Below is a small trained network, with its code and all its weights. Each question gives an input and a class and asks what happens when units are switched off, that is, made to give their printed mean instead of their output.

import numpy as np


def w(rows, s, z=0):
    codes = np.array(rows[::2]) - 128.0
    scale = np.full(codes.shape[1], s)
    scale[-1] = z or s
    return codes * scale


def f(y):
    return y / 2 * (1 + np.tanh(0.7978845608 * (y + 0.044715 * y**3)))


def log_softmax(a):
    a = a - a.max(-1, keepdims=True)
    return a - np.log(np.exp(a).sum(-1, keepdims=True))


def net(x, mask):
    res = np.array(x, float).reshape(1, 4) / 4 @ E
    y = f(res @ A[0][:, :-1].T + A[0][:, -1])
    res = res + np.where(mask, y, B[0][:, -1]) @ B[0][:, :-1]
    return log_softmax(res[-1] @ U[:, :-1].T + U[:, -1])


A, B = {}, {}
E = w([
[251,98,174,223,112,31],'x0',
[173,222,2,94,214,132],'x1',
[23,131,103,102,235,55],'x2',
[147,117,155,97,125,123],'x3',
],0.0071)
A[0] = w([
[171,152,108,167,64,191,94],'N0',
[87,64,99,128,155,88,94],'N1',
[96,156,211,185,107,179,117],'N2',
[182,115,136,170,129,10,31],'N3',
[95,49,58,69,123,170,74],'N4',
[159,207,108,91,189,100,153],'N5',
[70,141,124,85,91,166,48],'N6',
[111,67,134,85,188,59,40],'N7',
[106,155,147,90,115,184,85],'N8',
[176,118,136,104,112,177,75],'N9',
[143,120,123,122,135,146,1],'N10',
[180,192,102,101,135,147,210],'N11',
[83,93,187,178,149,156,116],'N12',
[168,182,157,116,68,164,81],'N13',
[75,128,184,137,109,137,149],'N14',
[177,106,139,150,151,112,69],'N15',
],0.013,0.006)
B[0] = w([
[33,130,130,185,184,153,194],'N0',
[40,170,131,182,159,168,177],'N1',
[122,223,168,159,109,142,184],'N2',
[141,88,30,122,28,254,228],'N3',
[191,79,90,143,91,183,186],'N4',
[146,215,179,184,65,166,255],'N5',
[137,157,29,112,114,184,177],'N6',
[46,104,139,235,231,206,184],'N7',
[112,94,41,72,144,179,169],'N8',
[78,110,152,224,224,161,151],'N9',
[170,125,98,159,189,244,109],'N10',
[141,210,189,133,99,92,244],'N11',
[227,228,190,135,133,208,190],'N12',
[34,77,113,170,209,102,172],'N13',
[189,190,163,160,73,127,191],'N14',
[112,116,74,112,130,230,154],'N15',
],0.0077,0.0079)
U = w([
[156,91,1,103,43,184,98],'0',
[46,122,137,195,226,116,113],'1',
[177,218,206,115,77,112,82],'2',
[112,133,139,109,85,98,255],'3',
[145,119,185,52,67,7,147],'4',
[175,47,124,11,142,9,80],'5',
],0.0096,0.015)

Each question gives the input, the list of numbers given to net, and the class t.
The units are the neurons (one row each of A and B). Each row of codes is followed by its name. A weight is (code - 128) times the scale printed after its matrix; where a second scale follows, it is the last column's (A, B and U).
mask holds one flag per neuron, in row order. A switched-off neuron (its flag False) gives its mean, the last column of its row in B, instead of its output. The means were averaged over made-up inputs and are rounded, as every weight is.
A unit's drop is (log p(t) with every unit on - log p(t) with that unit switched off) / (log p(t) with every unit on - log p(t) with every unit switched off).
The circuit of an input: a set's keep is (log p(t) with only the set's units on - log p(t) with every unit switched off) / (log p(t) with every unit on - log p(t) with every unit switched off). Starting from the 12 units with the biggest drops (on a tie, the unit counted first), units are removed one at a time, each time the one whose removal leaves the highest keep (on an exact tie, the one counted first), for as long as the keep stays at least 0.8.
units of the circuit, in order: the units of the circuit, biggest drop first
top k neurons: the k neurons with the biggest drops, biggest first
drop of u: that unit's drop, to one decimal
input [-5,1,-7,-3], class 1: units of the circuit, in order : (N0 N13)
input [8,2,2,4], class 0: top neuron : (N3)
input [5,6,-7,1], class 1: units of the circuit, in order : (N0 N13)
input [-1,5,-1,1], class 2: units of the circuit, in order : (N5 N11)
input [-5,-3,-6,4], class 1: units of the circuit, in order : (N13 N9)
input [5,2,-8,0], class 1: top 2 neurons : (N0 N13)
input [-6,-2,6,-3], class 0: top 2 neurons : (N4 N6)
input [5,-4,-6,-3], class 1: units of the circuit, in order : (N0 N13)
input [1,-6,-8,7], class 1: units of the circuit, in order : (N13 N0)
input [-7,-4,4,-1], class 0: units of the circuit, in order : (N6 N4)
input [-3,-6,3,4], class 2: units of the circuit, in order : (N12 N14)
input [5,8,-3,-8], class 2: top 2 neurons : (N11 N5)
input [-3,-8,3,1], class 2: top 2 neurons : (N12 N14)
input [-8,-2,8,1], class 0: units of the circuit, in order : (N4)
input [-8,-6,-5,6], class 0: top 2 neurons : (N6 N8)
input [-8,-8,4,6], class 0: top 3 neurons : (N6 N8 N4)
input [0,8,-6,5], class 2: top 4 neurons : (N11 N5 N7 N1)
input [5,8,5,-8], class 2: top 2 neurons : (N5 N11)
input [-6,-5,-1,-5], class 0: top 3 neurons : (N6 N11 N8)
input [1,5,-3,-5], class 2: units of the circuit, in order : (N11)
input [4,7,-7,5], class 1: drop of N0 : 0.4
input [-5,5,-8,2], class 1: drop of N0 : 0.1
